Below is a small trained network, with its code and all its weights. Each question gives an input and a class and asks what happens when units are switched off, that is, made to give their printed mean instead of their output.

import numpy as np


def w(rows, s, z=0):
    codes = np.array(rows[::2]) - 128.0
    scale = np.full(codes.shape[1], s)
    scale[-1] = z or s
    return codes * scale


def norm(h):
    return h / np.sqrt((h * h).mean(-1, keepdims=True) + 1e-5)


def f(y):
    return np.maximum(y, 0)


def log_softmax(a):
    a = a - a.max(-1, keepdims=True)
    return a - np.log(np.exp(a).sum(-1, keepdims=True))


def net(x, mask):
    res = np.array(x, float).reshape(1, 8) / 4 @ E
    u = 0
    for l in range(2):
        y = f(norm(res) @ A[l][:, :-1].T + A[l][:, -1])
        res = res + np.where(mask[u : u + 6], y, B[l][:, -1]) @ B[l][:, :-1]
        u += 6
    return log_softmax(norm(res)[-1] @ U[:, :-1].T + U[:, -1])


A, B = {}, {}
E = w([
[157,148,160,174,195,202,146,179,186,43,160],'x0',
[103,131,79,180,197,150,140,154,107,178,81],'x1',
[194,219,86,147,150,107,106,124,183,100,16],'x2',
[117,78,37,108,72,185,215,75,137,160,138],'x3',
[229,197,197,82,145,167,154,123,104,128,133],'x4',
[187,188,112,152,95,117,167,165,116,160,172],'x5',
[86,35,109,116,186,205,154,106,81,51,1],'x6',
[69,203,178,164,128,127,87,132,201,202,155],'x7',
],0.0057)
A[0] = w([
[152,125,245,90,118,134,111,145,82,26,219,117],'L0N0',
[147,112,205,81,169,157,108,169,100,96,141,50],'L0N1',
[107,72,168,178,117,130,87,84,88,9,6,135],'L0N2',
[36,194,139,254,186,149,186,83,124,199,59,7],'L0N3',
[44,62,89,107,156,199,99,124,105,67,131,187],'L0N4',
[54,128,131,183,224,184,93,91,182,96,170,164],'L0N5',
],0.0058,0.0019)
B[0] = w([
[183,121,144,209,101,53,80,57,120,199,185,204],'L0N0',
[1,103,144,179,183,67,121,78,130,155,146,170],'L0N1',
[134,70,72,47,161,112,112,220,71,174,77,254],'L0N2',
[138,112,223,131,162,100,99,68,113,108,202,203],'L0N3',
[139,177,141,123,117,166,91,243,214,144,106,240],'L0N4',
[195,151,164,108,105,143,150,156,178,120,145,214],'L0N5',
],0.0068,0.0058)
A[1] = w([
[186,136,165,84,117,195,181,88,155,114,191,150],'L1N0',
[94,134,66,136,79,106,63,59,149,120,93,24],'L1N1',
[179,162,129,116,150,108,169,242,117,187,155,248],'L1N2',
[60,160,181,156,110,133,191,83,118,169,100,94],'L1N3',
[63,166,204,234,192,185,113,186,164,86,152,37],'L1N4',
[169,254,126,107,124,60,141,130,140,112,110,62],'L1N5',
],0.0073,0.0012)
B[1] = w([
[173,96,198,167,179,180,205,153,88,66,24,193],'L1N0',
[108,99,135,160,140,68,104,71,77,132,193,163],'L1N1',
[103,91,185,116,57,209,156,88,79,77,84,254],'L1N2',
[149,56,97,42,150,120,123,167,119,159,165,152],'L1N3',
[231,184,123,182,101,100,161,61,181,164,91,233],'L1N4',
[82,205,197,254,68,141,143,88,201,114,56,210],'L1N5',
],0.0087,0.0062)
U = w([
[122,126,36,97,132,142,195,106,219,115,235,5],'0',
[208,184,220,254,99,128,170,65,200,130,103,202],'1',
[52,88,125,135,136,20,67,79,96,183,206,162],'2',
[144,28,77,37,190,186,175,215,106,85,24,214],'3',
[110,150,45,117,114,124,183,89,60,73,155,37],'4',
],0.008,0.0028)

Each question gives the input, the list of numbers given to net, and the class t.
The units are the neurons (one row each of A and B). Each row of codes is followed by its name. A weight is (code - 128) times the scale printed after its matrix; where a second scale follows, it is the last column's (A, B and U).
mask holds one flag per neuron, layer by layer. A switched-off neuron (its flag False) gives its mean, the last column of its row in B, instead of its output. The means were averaged over made-up inputs and are rounded, as every weight is.
A unit's drop is (log p(t) with every unit on - log p(t) with that unit switched off) / (log p(t) with every unit on - log p(t) with every unit switched off).
The circuit of an input: a set's keep is (log p(t) with only the set's units on - log p(t) with every unit switched off) / (log p(t) with every unit on - log p(t) with every unit switched off). Starting from all 12 units, units are removed one at a time, each time the one whose removal leaves the highest keep (on an exact tie, the one counted first), for as long as the keep stays at least 0.8.
circuit, biggest first: the units of the circuit, biggest drop first
top k neurons: the k neurons with the biggest drops, biggest first
k most important neurons of layer l: the k neurons of layer l with the biggest drops, biggest first
drop of u: that unit's drop, to one decimal
input [-1,3,-6,-8,-7,-8,-1,5], class 1: circuit, biggest first	(L1N4)
input [-7,-5,7,1,-6,4,0,-2], class 2: circuit, biggest first	(L1N1; L1N4)
input [-2,-5,1,6,-8,7,0,-6], class 2: circuit, biggest first	(L1N1; L1N0)
input [-7,7,8,7,-3,-7,4,5], class 2: top 4 neurons	(L1N1; L0N3; L1N0; L1N2)
input [6,-8,-7,-8,0,7,5,-3], class 2: top 2 neurons	(L0N0; L0N1)
input [2,-2,-2,-8,8,-4,-1,-2], class 2: 2 most important neurons of layer 0	(L0N0; L0N1)
input [-8,-2,-7,-4,3,7,1,6], class 2: 4 most important neurons of layer 1	(L1N4; L1N3; L1N0; L1N5)
input [-5,-8,0,1,3,-8,-6,1], class 2: 3 most important neurons of layer 0	(L0N5; L0N4; L0N0)
input [2,-2,2,7,-3,-3,-4,-3], class 0: 4 most important neurons of layer 1	(L1N5; L1N2; L1N4; L1N1)
input [-3,3,3,-2,-6,-3,-6,-8], class 2: drop of L0N0	0.0
input [-8,-3,1,7,8,-6,4,4], class 3: drop of L0N1	0.1
input [-7,0,8,6,-4,-2,1,0], class 2: drop of L1N1	0.5
